A = [ -2.3   0.5  -5.8 -30.0 -17.4  49.7  -0.4]
A[0] = -2.3
A[1] = 0.5
A[3] = -30.0
A[4] = -17.4
A[5] = 49.7

M = (4143, 4063, 6123, 4464, 4741, 8790, 5223, 3447, 4904, 2891, 3000, 4084, 2482, 4096, 5629, 3111)
M[0]: 4143
M[9]: 2891
M[3]: 4464
M[12]: 2482
M[1]: 4063
M[11]: 4084
M[8]: 4904

W =
[[ 28.7  16.8 -43.1 -47.9  -1.0  11.3  -2.6 -20.0  27.8   1.1 -35.3]
 [ -3.3  15.0 -26.6 -17.0  -2.7 -14.4 -18.6   4.4   4.9 -18.4  23.5]
 [-11.0   2.8 -17.5 -12.4  -6.9  -8.3   5.7 -34.8   9.3  -4.2  -6.4]
 [-30.8 -18.2  -8.4  15.3  -0.5   8.5   0.2  -0.9  57.2 -43.5 -12.3]
 [  6.2   5.6 -38.3 -23.8  -4.2   4.4  10.1 -29.1 -15.0  -5.9  10.8]
 [  9.1  -8.1 -26.6  21.1   5.7  -8.8 -25.1   8.1  43.8  -3.6 -28.5]
 [ 27.6  15.4 -39.9 -26.7  -6.7  -2.4   0.1 -21.1  10.8   5.8  10.7]
 [-31.5  -6.6  26.5  -3.1   2.8 -18.8  -6.9  -3.0  17.8 -21.9  18.7]
 [-16.9   4.1 -49.4  -5.2   2.6 -31.0  -1.1  -0.1  22.6 -16.4  19.5]
 [ 26.0  14.0 -38.2 -28.6  33.1  16.1  -8.0 -24.1  24.4 -27.1 -23.3]
 [-28.3  -5.7 -17.7 -59.1   5.6 -24.1 -31.5  -6.2 -16.7  -0.5   7.9]
 [ 34.0   2.3 -16.9 -32.8   5.4   0.8 -14.8 -20.6  12.9 -36.9 -36.8]]
W[-12,0] = 28.7
W[4,-3] = -15.0
W[6,9] = 5.8
W[-11,5] = -14.4
W[1,7] = 4.4
W[7] = [-31.5, -6.6, 26.5, -3.1, 2.8, -18.8, -6.9, -3.0, 17.8, -21.9, 18.7]
W[-9,-6] = 8.5
W[-11,2] = -26.6
W[3] = [-30.8, -18.2, -8.4, 15.3, -0.5, 8.5, 0.2, -0.9, 57.2, -43.5, -12.3]
W[4,1] = 5.6
W[9,-5] = -8.0
W[5] = [9.1, -8.1, -26.6, 21.1, 5.7, -8.8, -25.1, 8.1, 43.8, -3.6, -28.5]
W[-1,5] = 0.8
W[-4,10] = 19.5
W[-10,-6] = -8.3
W[-10] = [-11.0, 2.8, -17.5, -12.4, -6.9, -8.3, 5.7, -34.8, 9.3, -4.2, -6.4]
W[:, 7] = [-20.0, 4.4, -34.8, -0.9, -29.1, 8.1, -21.1, -3.0, -0.1, -24.1, -6.2, -20.6]
W[:, 5] = [11.3, -14.4, -8.3, 8.5, 4.4, -8.8, -2.4, -18.8, -31.0, 16.1, -24.1, 0.8]
W[-12,2] = -43.1
W[1,-7] = -2.7
W[-1] = [34.0, 2.3, -16.9, -32.8, 5.4, 0.8, -14.8, -20.6, 12.9, -36.9, -36.8]
W[3,-2] = -43.5
W[-12,-10] = 16.8
W[11,-8] = -32.8
W[-5,5] = -18.8
W[1,-1] = 23.5
W[-12,-4] = -20.0
W[-2,4] = 5.6
W[3,-11] = -30.8
W[-2,-6] = -24.1
W[:, 2] = [-43.1, -26.6, -17.5, -8.4, -38.3, -26.6, -39.9, 26.5, -49.4, -38.2, -17.7, -16.9]
W[10,2] = -17.7
W[:, 8] = [27.8, 4.9, 9.3, 57.2, -15.0, 43.8, 10.8, 17.8, 22.6, 24.4, -16.7, 12.9]
W[-11,-10] = 15.0
W[0,-5] = -2.6

data =
array([[-1.1, -0.6,  0.4,  0.8, 19.7, 52.8,  9.0, -0.1],
       [-0.4, -0.4,  0.2,  1.0,  6.7, 48.2, 25.4,  0.2],
       [-0.8,  0.3,  7.6, 52.5, 20.8, -0.2, -0.2, -0.1],
       [-0.8, -0.1, -0.6,  0.3,  1.5, 22.8, 49.7,  7.7],
       [ 7.6, -0.3, -0.6,  0.3, -0.4,  0.3, 22.2, 50.8],
       [-0.3,  0.7,  9.8, 52.7, 17.6,  0.3,  0.8, -1.3],
       [-0.2,  0.0, -0.3,  0.4, -0.1, 20.7, 51.0,  6.9],
       [-0.7,  1.5, 30.7, 44.8,  4.0,  0.3, -0.3,  0.5],
       [40.6,  2.8, -1.0, -0.2, -0.1,  0.7,  2.9, 35.0],
       [ 0.3, -0.2,  6.5, 49.2, 25.3,  0.9, -0.1, -0.4],
       [-0.9, -1.0,  0.3, 21.7, 52.2,  7.9, -0.3,  0.1],
       [ 0.9,  0.3,  0.2,  0.6, -0.3,  8.5, 52.1, 19.5],
       [50.7,  6.7,  0.3, -0.1,  0.2,  0.2,  1.0, 22.9],
       [-0.6,  0.1,  0.4,  0.4,  0.8, 17.0, 53.0,  9.6],
       [19.7, 52.5,  8.6,  1.2, -0.5,  0.1,  0.2,  0.2],
       [-1.0,  1.4, -0.4, -0.2, 10.8, 53.0, 17.6,  0.1]])
Rows and columns are counted from 0.
row 0 col 0 => -1.1
row 8 col 6 => 2.9
row 12 col 1 => 6.7
row 4 col 3 => 0.3
row 11 col 0 => 0.9
row 7 col 2 => 30.7
row 0 col 1 => -0.6
row 12 col 4 => 0.2
row 4 col 7 => 50.8
row 2 col 5 => -0.2
row 2 col 2 => 7.6
row 10 col 7 => 0.1
row 3 col 5 => 22.8
row 0 col 5 => 52.8
row 4 col 2 => -0.6
row 13 col 2 => 0.4
row 14 col 0 => 19.7
row 13 col 5 => 17.0
row 8 col 2 => -1.0
row 15 col 7 => 0.1
row 9 col 5 => 0.9
row 11 col 4 => -0.3
row 10 col 4 => 52.2
row 0 col 4 => 19.7
row 0 col 7 => -0.1
row 2 col 6 => -0.2
row 11 col 2 => 0.2
row 1 col 0 => -0.4
row 1 col 5 => 48.2
row 4 col 1 => -0.3
row 5 col 0 => -0.3
row 13 col 6 => 53.0
row 10 col 1 => -1.0

m =  8.6  -3.1  -8.1   3.3  51.8  35.4  16.6
m[0] = 8.6
m[2] = -8.1
m[1] = -3.1
